Below is a small trained network, with its code and all its weights. Each question gives an input and a class and asks what happens when units are switched off, that is, made to give their printed mean instead of their output.

import numpy as np


def w(rows, s, z=0):
    codes = np.array(rows[::2]) - 128.0
    scale = np.full(codes.shape[1], s)
    scale[-1] = z or s
    return codes * scale


def f(y):
    return y / 2 * (1 + np.tanh(0.7978845608 * (y + 0.044715 * y**3)))


def log_softmax(a):
    a = a - a.max(-1, keepdims=True)
    return a - np.log(np.exp(a).sum(-1, keepdims=True))


def net(x, mask):
    res = np.array(x, float).reshape(1, 5) / 4 @ E
    y = f(res @ A[0][:, :-1].T + A[0][:, -1])
    res = res + np.where(mask, y, B[0][:, -1]) @ B[0][:, :-1]
    return log_softmax(res[-1] @ U[:, :-1].T + U[:, -1])


A, B = {}, {}
E = w([
[143,134,157,114,175,138,113,102,105,129,151,147],'x0',
[181,133,169,162,56,233,221,122,149,183,198,90],'x1',
[163,95,138,95,100,115,78,214,45,175,144,40],'x2',
[176,187,11,77,130,122,152,141,173,146,146,107],'x3',
[160,163,81,148,79,167,110,104,36,149,72,160],'x4',
],0.012)
A[0] = w([
[166,184,99,156,87,180,61,66,29,123,110,182,132],'neuron 0',
[114,74,178,51,177,79,172,107,162,88,202,84,152],'neuron 1',
[107,97,67,110,221,92,73,148,111,54,44,118,28],'neuron 2',
[112,166,188,2,79,101,103,200,61,176,146,74,4],'neuron 3',
[180,185,56,73,159,74,141,142,158,95,122,107,90],'neuron 4',
[83,84,209,201,134,97,109,108,100,94,60,104,119],'neuron 5',
],0.0078,0.004)
B[0] = w([
[65,29,78,88,72,67,143,149,112,178,129,82,253],'neuron 0',
[82,75,19,109,140,82,164,179,163,175,86,132,251],'neuron 1',
[126,157,221,158,210,143,213,101,171,187,209,44,254],'neuron 2',
[79,255,119,93,74,89,171,45,143,122,122,187,247],'neuron 3',
[218,94,141,97,116,180,156,174,152,121,87,205,214],'neuron 4',
[227,159,94,17,102,151,111,140,108,212,143,167,246],'neuron 5',
],0.01,0.0086)
U = w([
[132,126,159,152,138,146,176,123,142,147,182,46,109],'0',
[78,67,87,107,129,62,122,163,140,128,93,109,67],'1',
[71,184,136,110,121,84,137,56,157,102,79,214,140],'2',
[207,117,134,84,135,138,90,181,131,136,123,164,95],'3',
[128,122,117,132,141,100,124,154,124,129,130,136,254],'4',
[126,134,126,159,139,92,85,160,137,110,131,134,147],'5',
[119,146,151,157,136,109,4,109,151,56,96,120,92],'6',
[116,138,158,162,166,137,95,115,83,28,97,119,96],'7',
],0.013)

Each question gives the input, the list of numbers given to net, and the class t.
The units are the neurons (one row each of A and B). Each row of codes is followed by its name. A weight is (code - 128) times the scale printed after its matrix; where a second scale follows, it is the last column's (A, B and U).
mask holds one flag per neuron, in row order. A switched-off neuron (its flag False) gives its mean, the last column of its row in B, instead of its output. The means were averaged over made-up inputs and are rounded, as every weight is.
A unit's drop is (log p(t) with every unit on - log p(t) with that unit switched off) / (log p(t) with every unit on - log p(t) with every unit switched off).
The circuit of an input: a set's keep is (log p(t) with only the set's units on - log p(t) with every unit switched off) / (log p(t) with every unit on - log p(t) with every unit switched off). Starting from all 6 units, units are removed one at a time, each time the one whose removal leaves the highest keep (on an exact tie, the one counted first), for as long as the keep stays at least 0.8.
units of the circuit, in order: the units of the circuit, biggest drop first
most important unit: the unit with the biggest drop
k most important neurons: the k neurons with the biggest drops, biggest first
drop when u is switched off: that unit's drop, to one decimal
input [5,3,-4,8,-6], class 3: 4 most important neurons -> (neuron 4; neuron 0; neuron 3; neuron 2)
input [-4,-4,-4,-2,-1], class 0: units of the circuit, in order -> (neuron 2; neuron 3)
input [8,4,7,-5,-5], class 4: most important unit -> neuron 1
input [-4,3,3,8,0], class 3: 2 most important neurons -> (neuron 4; neuron 2)
input [-1,-7,3,1,-7], class 0: 2 most important neurons -> (neuron 2; neuron 0)
input [-6,2,-5,-6,6], class 1: 2 most important neurons -> (neuron 0; neuron 3)
input [7,-1,8,-8,-6], class 2: 2 most important neurons -> (neuron 3; neuron 0)
input [-4,4,8,0,-8], class 1: 2 most important neurons -> (neuron 1; neuron 2)
input [-7,-1,-4,-4,4], class 4: 3 most important neurons -> (neuron 3; neuron 1; neuron 5)
input [-3,5,-7,4,-7], class 1: 3 most important neurons -> (neuron 1; neuron 3; neuron 2)
input [8,-8,2,0,-8], class 0: 2 most important neurons -> (neuron 2; neuron 0)
input [6,4,5,-5,-3], class 4: 3 most important neurons -> (neuron 2; neuron 1; neuron 4)
input [6,4,-5,4,7], class 1: 3 most important neurons -> (neuron 0; neuron 2; neuron 3)
input [-8,5,-3,-5,-6], class 4: units of the circuit, in order -> (neuron 2; neuron 0; neuron 1)
input [-5,4,1,-5,4], class 3: units of the circuit, in order -> (neuron 2)
input [3,5,8,2,-2], class 2: 2 most important neurons -> (neuron 3; neuron 2)
input [1,-4,4,8,-7], class 3: drop when neuron 0 is switched off -> 0.7
input [1,-3,-4,-8,5], class 3: drop when neuron 4 is switched off -> 0.0
input [-2,-7,-4,-2,4], class 0: drop when neuron 2 is switched off -> 0.7
